Below are the code and all the weights of a small trained network. Each question names an input and a target symbol and asks about switching units off, where a switched-off unit gives its printed mean instead of its output.

import numpy as np


def w(rows, s, z=0):
    codes = np.array(rows[::2]) - 128.0
    scale = np.full(codes.shape[1], s)
    scale[-1] = z or s
    return codes * scale


def f(y):
    return y / 2 * (1 + np.tanh(0.7978845608 * (y + 0.044715 * y**3)))


def softmax(a):
    e = np.exp(a - a.max(-1, keepdims=True))
    return e / e.sum(-1, keepdims=True)


def log_softmax(a):
    a = a - a.max(-1, keepdims=True)
    return a - np.log(np.exp(a).sum(-1, keepdims=True))


def net(x, mask):
    ids = ['βγδεηφ'.index(c) for c in x.split()]
    T = len(ids)
    res = E[ids] + P[:T]
    q, k, v = (res @ M[0].T for M in (Q, K, V))
    z = softmax(np.where(np.tri(T) > 0, q @ k.T / 2**0.5, -1e9)) @ v
    res = res + np.where(mask[0], z, O[0][:, -1]) @ O[0][:, :-1]
    y = f(res @ A[0][:, :-1].T + A[0][:, -1])
    res = res + np.where(mask[1:13], y, B[0][:, -1]) @ B[0][:, :-1]
    return log_softmax(res[-1] @ U[:, :-1].T + U[:, -1])


Q, K, V, O, A, B = {}, {}, {}, {}, {}, {}
E = w([
[155,102,181,167,143,161],'β',
[125,120,96,112,52,75],'γ',
[90,122,84,29,139,95],'δ',
[3,151,102,97,209,50],'ε',
[71,196,147,41,109,139],'η',
[144,188,206,142,16,77],'φ',
],0.016)
P = w([
[255,79,152,145,128,176],'0',
[94,165,145,76,102,163],'1',
[33,180,163,81,118,149],'2',
[59,179,167,67,119,136],'3',
[73,178,160,61,96,136],'4',
[66,196,161,63,87,130],'5',
[67,190,162,55,94,145],'6',
[92,176,151,71,111,143],'7',
[58,189,164,46,84,137],'8',
[65,195,167,74,82,125],'9',
],0.0079)
Q[0] = w([
[34,254,171,14,12,39],'h1',
[67,47,161,239,197,209],'h1',
],0.0093)
K[0] = w([
[244,3,164,196,193,210],'h1',
[182,207,154,90,82,73],'h1',
],0.011)
V[0] = w([
[114,85,102,8,142,183],'h1',
[114,59,32,139,175,39],'h1',
],0.013)
O[0] = w([
[79,183,92,252,87,73,214],'h1',
[28,57,132,119,90,161,2],'h1',
],0.013,0.0084)
A[0] = w([
[100,110,81,163,110,53,109],'n1',
[82,164,136,98,119,90,97],'n2',
[186,107,88,153,162,63,200],'n3',
[210,145,157,33,179,92,63],'n4',
[173,123,96,194,122,137,87],'n5',
[163,24,137,151,175,154,14],'n6',
[130,76,103,152,83,201,82],'n7',
[78,133,139,164,254,144,69],'n8',
[236,17,164,190,91,143,145],'n9',
[57,37,139,156,72,215,3],'n10',
[196,110,210,130,189,83,27],'n11',
[95,11,199,134,81,115,140],'n12',
],0.0092,0.0072)
B[0] = w([
[162,139,160,139,97,184,209],'n1',
[202,114,115,143,126,154,205],'n2',
[96,139,80,81,134,127,215],'n3',
[135,117,111,231,109,118,250],'n4',
[110,140,98,89,169,183,147],'n5',
[174,31,37,212,236,137,127],'n6',
[138,194,91,85,146,90,127],'n7',
[144,116,117,55,122,121,139],'n8',
[86,61,84,108,198,193,136],'n9',
[123,144,128,149,250,35,152],'n10',
[172,25,172,105,109,46,164],'n11',
[106,163,128,59,182,133,150],'n12',
],0.011,0.012)
U = w([
[151,106,143,116,114,197,105],'β',
[151,96,162,2,35,205,254],'γ',
[64,89,94,178,52,135,125],'δ',
[95,118,143,106,121,99,85],'ε',
[202,190,116,99,139,207,104],'η',
[162,113,181,114,82,98,73],'φ',
],0.0067,0.0077)

Each question gives the input, a string of symbols that net reads in full, and the target symbol t.
The units are the heads (2 rows each of Q, K, V and O) and the neurons (one row each of A and B). Each row of codes is followed by its name. A weight is (code - 128) times the scale printed after its matrix; where a second scale follows, it is the last column's (O, A, B and U).
mask holds one flag per unit, heads first, then neurons. A switched-off unit (its flag False) gives its mean, the last column of its rows in O or B, instead of its output. The means were averaged over made-up inputs and are rounded, as every weight is.
A unit's drop is (log p(t) with every unit on - log p(t) with that unit switched off) / (log p(t) with every unit on - log p(t) with every unit switched off).
The circuit of an input: a set's keep is (log p(t) with only the set's units on - log p(t) with every unit switched off) / (log p(t) with every unit on - log p(t) with every unit switched off). Starting from the 12 units with the biggest drops (on a tie, the unit counted first), units are removed one at a time, each time the one whose removal leaves the highest keep (on an exact tie, the one counted first), for as long as the keep stays at least 0.8.
units of the circuit, in order: the units of the circuit, biggest drop first
k most important neurons: the k neurons with the biggest drops, biggest first
drop when u is switched off: that unit's drop, to one decimal
input φ δ φ, target φ: units of the circuit, in order : h1, n11, n4
input φ η η η φ γ η η δ, target φ: units of the circuit, in order : n4, h1, n11
input γ β γ β γ φ β, target φ: units of the circuit, in order : h1, n11, n4
input φ δ γ δ, target φ: units of the circuit, in order : h1, n4, n11
input φ η γ φ φ, target φ: 2 most important neurons : n4, n11
input ε γ γ γ β, target γ: 2 most important neurons : n4, n10
input φ δ η φ ε δ φ ε β, target φ: units of the circuit, in order : n11, h1, n4
input φ η φ ε γ ε γ ε, target φ: most important neuron : n11
input δ δ γ η η δ ε ε, target δ: drop when n11 is switched off : 0.0
input ε η δ δ, target ε: drop when h1 is switched off : 1.1
input φ ε η δ ε, target φ: drop when h1 is switched off : 1.2
input η η φ η γ, target η: drop when n11 is switched off : 0.1
